Below is a small trained network, with its code and all its weights. Each question gives an input and a class and asks what happens when units are switched off, that is, made to give their printed mean instead of their output.

import numpy as np


def w(rows, s, z=0):
    codes = np.array(rows[::2]) - 128.0
    scale = np.full(codes.shape[1], s)
    scale[-1] = z or s
    return codes * scale


def norm(h):
    return h / np.sqrt((h * h).mean(-1, keepdims=True) + 1e-5)


def f(y):
    return y / 2 * (1 + np.tanh(0.7978845608 * (y + 0.044715 * y**3)))


def log_softmax(a):
    a = a - a.max(-1, keepdims=True)
    return a - np.log(np.exp(a).sum(-1, keepdims=True))


def net(x, mask):
    res = np.array(x, float).reshape(1, 6) / 4 @ E
    u = 0
    for l in range(2):
        y = f(norm(res) @ A[l][:, :-1].T + A[l][:, -1])
        res = res + np.where(mask[u : u + 5], y, B[l][:, -1]) @ B[l][:, :-1]
        u += 5
    return log_softmax(norm(res)[-1] @ U[:, :-1].T + U[:, -1])


A, B = {}, {}
E = w([
[93,182,76,163,65,150],'x0',
[58,69,121,115,128,140],'x1',
[101,79,127,58,85,153],'x2',
[106,162,198,128,115,137],'x3',
[120,151,116,214,80,30],'x4',
[163,106,146,247,120,169],'x5',
],0.0012)
A[0] = w([
[47,151,184,175,82,143,255],'0.n1',
[203,214,74,119,205,251,233],'0.n2',
[181,217,101,105,189,125,110],'0.n3',
[210,36,66,60,121,116,37],'0.n4',
[61,89,40,191,83,136,106],'0.n5',
],0.0027,0.00069)
B[0] = w([
[203,121,135,126,203,137,225],'0.n1',
[137,87,208,117,145,161,255],'0.n2',
[45,4,138,174,87,95,154],'0.n3',
[6,176,174,234,103,66,167],'0.n4',
[135,77,140,129,115,167,195],'0.n5',
],0.003,0.00078)
A[1] = w([
[77,165,78,68,57,107,205],'1.n1',
[118,143,180,3,153,149,251],'1.n2',
[136,115,93,165,118,151,86],'1.n3',
[144,155,118,133,158,115,48],'1.n4',
[194,220,127,183,112,94,102],'1.n5',
],0.0049,0.0028)
B[1] = w([
[171,121,189,160,162,168,191],'1.n1',
[209,178,154,229,155,166,254],'1.n2',
[137,125,101,91,208,188,122],'1.n3',
[82,129,53,15,3,100,106],'1.n4',
[19,88,229,111,146,81,166],'1.n5',
],0.0045,0.0038)
U = w([
[131,184,49,38,74,98,3],'0',
[124,199,56,3,37,112,11],'1',
[119,92,35,126,153,145,93],'2',
[125,172,62,59,100,89,48],'3',
[130,169,84,18,47,109,7],'4',
[27,105,203,141,125,32,178],'5',
[221,168,198,213,179,196,212],'6',
],0.0078,0.0044)

Each question gives the input, the list of numbers given to net, and the class t.
The units are the neurons (one row each of A and B). Each row of codes is followed by its name. A weight is (code - 128) times the scale printed after its matrix; where a second scale follows, it is the last column's (A, B and U).
mask holds one flag per neuron, layer by layer. A switched-off neuron (its flag False) gives its mean, the last column of its row in B, instead of its output. The means were averaged over made-up inputs and are rounded, as every weight is.
A unit's drop is (log p(t) with every unit on - log p(t) with that unit switched off) / (log p(t) with every unit on - log p(t) with every unit switched off).
The circuit of an input: a set's keep is (log p(t) with only the set's units on - log p(t) with every unit switched off) / (log p(t) with every unit on - log p(t) with every unit switched off). Starting from all 10 units, units are removed one at a time, each time the one whose removal leaves the highest keep (on an exact tie, the one counted first), for as long as the keep stays at least 0.8.
circuit, biggest first: the units of the circuit, biggest drop first
k most important neurons: the k neurons with the biggest drops, biggest first
k most important neurons of layer l: the k neurons of layer l with the biggest drops, biggest first
drop when u is switched off: that unit's drop, to one decimal
input [1,-5,-6,-8,-3,0], class 2: circuit, biggest first : 1.n2, 1.n1
input [8,4,8,-8,-4,8], class 2: circuit, biggest first : 1.n2
input [-2,-8,-2,-8,8,7], class 5: circuit, biggest first : 1.n5, 1.n2
input [-4,6,-5,-6,0,5], class 2: circuit, biggest first : 1.n2, 1.n1, 1.n5
input [5,-2,7,7,5,2], class 5: 4 most important neurons : 1.n5, 0.n1, 1.n2, 0.n2
input [8,3,-8,-8,6,-1], class 5: circuit, biggest first : 1.n2, 1.n5
input [-1,-4,0,6,2,3], class 5: circuit, biggest first : 1.n5, 1.n2
input [-3,3,-5,-6,6,-7], class 5: 2 most important neurons of layer 1 : 1.n2, 1.n1
input [2,-4,3,-4,-1,5], class 2: 3 most important neurons : 1.n2, 1.n1, 1.n3
input [7,6,-8,-5,0,-4], class 2: 2 most important neurons : 1.n2, 0.n5
input [7,-6,-8,4,6,0], class 5: 2 most important neurons : 1.n5, 1.n2
input [-8,0,-6,-1,6,-2], class 5: 2 most important neurons of layer 1 : 1.n2, 1.n5
input [-5,5,-3,1,7,5], class 5: drop when 1.n1 is switched off : 0.1
input [-6,0,-8,-1,6,-5], class 5: drop when 1.n5 is switched off : 0.1
input [-6,6,3,7,8,-8], class 6: drop when 0.n1 is switched off : 0.0
input [0,6,8,-8,1,-5], class 6: most important neuron : 1.n1
input [-8,-6,3,7,7,6], class 5: drop when 1.n2 is switched off : 0.2
